Below are the code and all the weights of a small trained network. Each question names an input and a class and asks about switching units off, where a switched-off unit gives its printed mean instead of its output.

import numpy as np


def w(rows, s, z=0):
    codes = np.array(rows[::2]) - 128.0
    scale = np.full(codes.shape[1], s)
    scale[-1] = z or s
    return codes * scale


def f(y):
    return np.maximum(y, 0)


def log_softmax(a):
    a = a - a.max(-1, keepdims=True)
    return a - np.log(np.exp(a).sum(-1, keepdims=True))


def net(x, mask):
    res = np.array(x, float).reshape(1, 4) / 4 @ E
    y = f(res @ A[0][:, :-1].T + A[0][:, -1])
    res = res + np.where(mask, y, B[0][:, -1]) @ B[0][:, :-1]
    return log_softmax(res[-1] @ U[:, :-1].T + U[:, -1])


A, B = {}, {}
E = w([
[125,119,230,83],'x0',
[123,248,120,97],'x1',
[203,127,110,92],'x2',
[77,134,95,100],'x3',
],0.015)
A[0] = w([
[249,247,166,122,195],'neuron 0',
[207,74,80,38,254],'neuron 1',
[117,197,118,212,206],'neuron 2',
[85,132,150,65,191],'neuron 3',
[77,91,95,246,188],'neuron 4',
[139,151,206,178,251],'neuron 5',
[129,176,129,41,210],'neuron 6',
],0.012,0.0055)
B[0] = w([
[209,160,130,74,253],'neuron 0',
[196,160,141,224,239],'neuron 1',
[152,44,45,53,198],'neuron 2',
[47,255,166,129,191],'neuron 3',
[90,55,134,54,236],'neuron 4',
[124,72,212,24,216],'neuron 5',
[142,220,107,107,208],'neuron 6',
],0.0095,0.013)
U = w([
[216,169,97,174,148],'0',
[128,95,8,87,155],'1',
[156,165,125,73,38],'2',
[112,150,101,160,2],'3',
[85,207,112,137,211],'4',
[100,124,128,136,74],'5',
[125,65,215,137,176],'6',
],0.016,0.0072)

Each question gives the input, the list of numbers given to net, and the class t.
The units are the neurons (one row each of A and B). Each row of codes is followed by its name. A weight is (code - 128) times the scale printed after its matrix; where a second scale follows, it is the last column's (A, B and U).
mask holds one flag per neuron, in row order. A switched-off neuron (its flag False) gives its mean, the last column of its row in B, instead of its output. The means were averaged over made-up inputs and are rounded, as every weight is.
A unit's drop is (log p(t) with every unit on - log p(t) with that unit switched off) / (log p(t) with every unit on - log p(t) with every unit switched off).
The circuit of an input: a set's keep is (log p(t) with only the set's units on - log p(t) with every unit switched off) / (log p(t) with every unit on - log p(t) with every unit switched off). Starting from all 7 units, units are removed one at a time, each time the one whose removal leaves the highest keep (on an exact tie, the one counted first), for as long as the keep stays at least 0.8.
circuit, biggest first: the units of the circuit, biggest drop first
top k neurons: the k neurons with the biggest drops, biggest first
drop when u is switched off: that unit's drop, to one decimal
input [-8,5,7,6], class 0: circuit, biggest first : (neuron 1)
input [-4,6,-1,-5], class 1: top 3 neurons : (neuron 2; neuron 1; neuron 3)
input [2,-4,5,-8], class 0: top 3 neurons : (neuron 1; neuron 4; neuron 0)
input [-8,8,2,0], class 1: top 2 neurons : (neuron 2; neuron 1)
input [0,-3,1,6], class 4: circuit, biggest first : (neuron 2; neuron 5)
input [-2,-6,0,2], class 6: top 3 neurons : (neuron 2; neuron 6; neuron 0)
input [4,-5,7,-4], class 0: top 2 neurons : (neuron 1; neuron 4)
input [0,0,-6,3], class 1: circuit, biggest first : (neuron 1; neuron 2)
input [8,0,1,6], class 4: drop when neuron 3 is switched off : 0.2
input [-7,0,6,0], class 0: drop when neuron 4 is switched off : 0.0
input [-3,-3,7,5], class 0: drop when neuron 1 is switched off : 0.2
input [-3,8,4,-3], class 0: drop when neuron 4 is switched off : 0.7
